In the rows, 128 means zero.
Two labels a row
[125 150 118 115 114 122  87  84 127 143 116  99 167 181 178 115 129 104
 137 110  63 104 100 138 112 136 125 100  96 120 141 127 109 131 138 104
 123 107 122 128 118 123 120 141] | vemur & B
[150 113 133 110 110  88  86 126 141 111 149 140 165 129 147 114 154 103
 128 131  12 130  55 110 127 154 133 136 112 129 152 129 113 136 129 102
 128  93 119 127 145 126 132  91] | zazo & N
[154 130 103 112 103 106  98  89 124 140 157 142 123  53 125 114 134  86
 114 167  59 134 114 109 122 119 128 153 155 139 106 104 118 112 154 104
 129 112 130 147  91 104 128 150] | Naba & N
[148 126 120 115  94  79 100  93 140 105 142 166 115  65 179 133 176  99
 131 154  12 126  96 127 120 148 120 148 132 172 158 125 110 134 159  98
 125  77 127 150 173  92 116 137] | zazo & N
[ 80 148  93 119 119  91 117  66 121 139 127 131 134 116 121 116 157 100
 128 120  51 133 143 131 122 122 131 111 139 120 167 122 120 136 138 132
 119 128 119 124 148  97 113 142] | vemur & B
[100 155 127 109  92  65  90  48 123 164 105 144 177 134 143 110 148 116
 145  96  35 122  89 126 113 127 111 138 139 147 153 112  98 122 174 103
 120 137 121 123 153  63 123 143] | vemur & N
[124 119 144 100 100  85 131 148 112 143 169 161 138  85 121 111 131 130
 121 107 123 135 119 118 127 177 114 168 140 145 150 131 117 138 163 111
 114 130 128 153 120 164 116 124] | zazo & N
[114 134  97 121 134 132  90 110 128 125 152  89 133 199 154 122 106 100
 119 124  89 175  92 146 124 120 110 117  99 109 145 133 121 123 110 112
 131 111 139 135 162 134 138 107] | zazo & B
[142 108 141 106  95  52  94 122 127 139 160 176 113  82 140 117 161  86
 118  87  41 144 123 106 127 140 148 161 133 145 156 121 109 118 177 108
 134 136 125 136 126 117 135 114] | Naba & B
[119 106 145 124 121  88 105 119 137 118 110 153 107 163 150 111 140 131
 138  92  89 118 110 130 105 117 129 139 115 133 149 119 121 143 139  96
 126 117 122 104 137  97 144 116] | zazo & N
[101 132  86 127 149 106  90  96 131 134 168  68 139 159 146 107 114  84
 121 141 136 132 148 151 112 144 138 145 115 118 153  93 109 153  96 131
 124 126 112 159 228 145 138 122] | bab & B
[181 134 120 121 107  65  54  83 144 150 123 109 178  87 126 116 160 116
 135 178  54 183   4 137 144 156 112 188 149 158 191  99 102 129 163  99
 140 126 111 136 168 126 125 106] | bab & N
[107 211 143 107  92  53  97  68 133 163 105 173 175  78 122 102 138 124
 140 114  25 140 118 123 113 126 123 143 166 146 154 111  90 148 187 103
 123 118 130 128 130  66 103 178] | vemur & B

Two labels a row
[128 117 164 140 168 122 133 161 112 133 164 149 109 119 139 104 134 125
 138 136 125 123  94 141 123 112  91 102  94 135 128 129 155 138 131 132
 132  78  97 126 110 129 110 110] | <23> & fodib
[108 103 169 133 101 165 142  93 145 121 115 106 122 121  77 120 108 107
 123 120 147 123 139 135 114 145 109 164 117 124 113 126 111 135 131 151
 128 114 130 108 149 130  78 133] | <34> & mizi
[ 95 127 174 144 138 118 100 222 101 140  79 135  81 144 189 105 128 169
 145 173 169  98  89 154  69  65 153  95 110 127 112 147 141 162 111 149
 118  79  97  96 125 141 109 134] | <27> & mizi
[ 81  85 217 143  99 208 109  69 140 120  98 137 120 120  45 108  99 111
 125 112 139 127  40 115 100 176  69 104 122 134 105 114 110 132 127 163
 145 113 136 118 155 109  29 107] | <37> & fodib
[ 86 117 179 149 143 152 144 162 107 110 111 155 129 146 170  92 117 136
 140 157 157 124  97 137  89  70  72  80 115 138 123 136 137 138 123 113
 150  96 112 101 139 133 112 110] | <23> & razu
[103 113 154 139  75 181 134  72  99 119  94 117 151 126  73 132 104 112
 133 122 157 137 119 116 119 154 105 150 133 127 115 126  95 126 127 152
 138 140 160 117 158 122  86 150] | <34> & razu
[100 111 150 120  74 148 115  78 133 133  65 131  89 119  70 139 112 145
 116 109 113 163  71 133 114 158 171 127 151 137 110 120 101 134 127 172
 116 152 120 132 154 121  49 120] | <37> & mizi
[120 110 143 122 100 140 124  96 132 130 113 118 119 111  90 132 114 122
 118 108 118 132 132 136 112 158 138 150 128 150 120 128 120 107 116 150
 134 131 112 119 140 128  92 123] | <34> & mizi
[117  99 193 150 145 161 144 143 123 125 148 143 118 115 112 108 126 116
 142 137 129 126  73 133 110 131  65  98 115 132 121 120 132 138 135 133
 139  88 119 126 123 125  84 114] | <23> & fodib
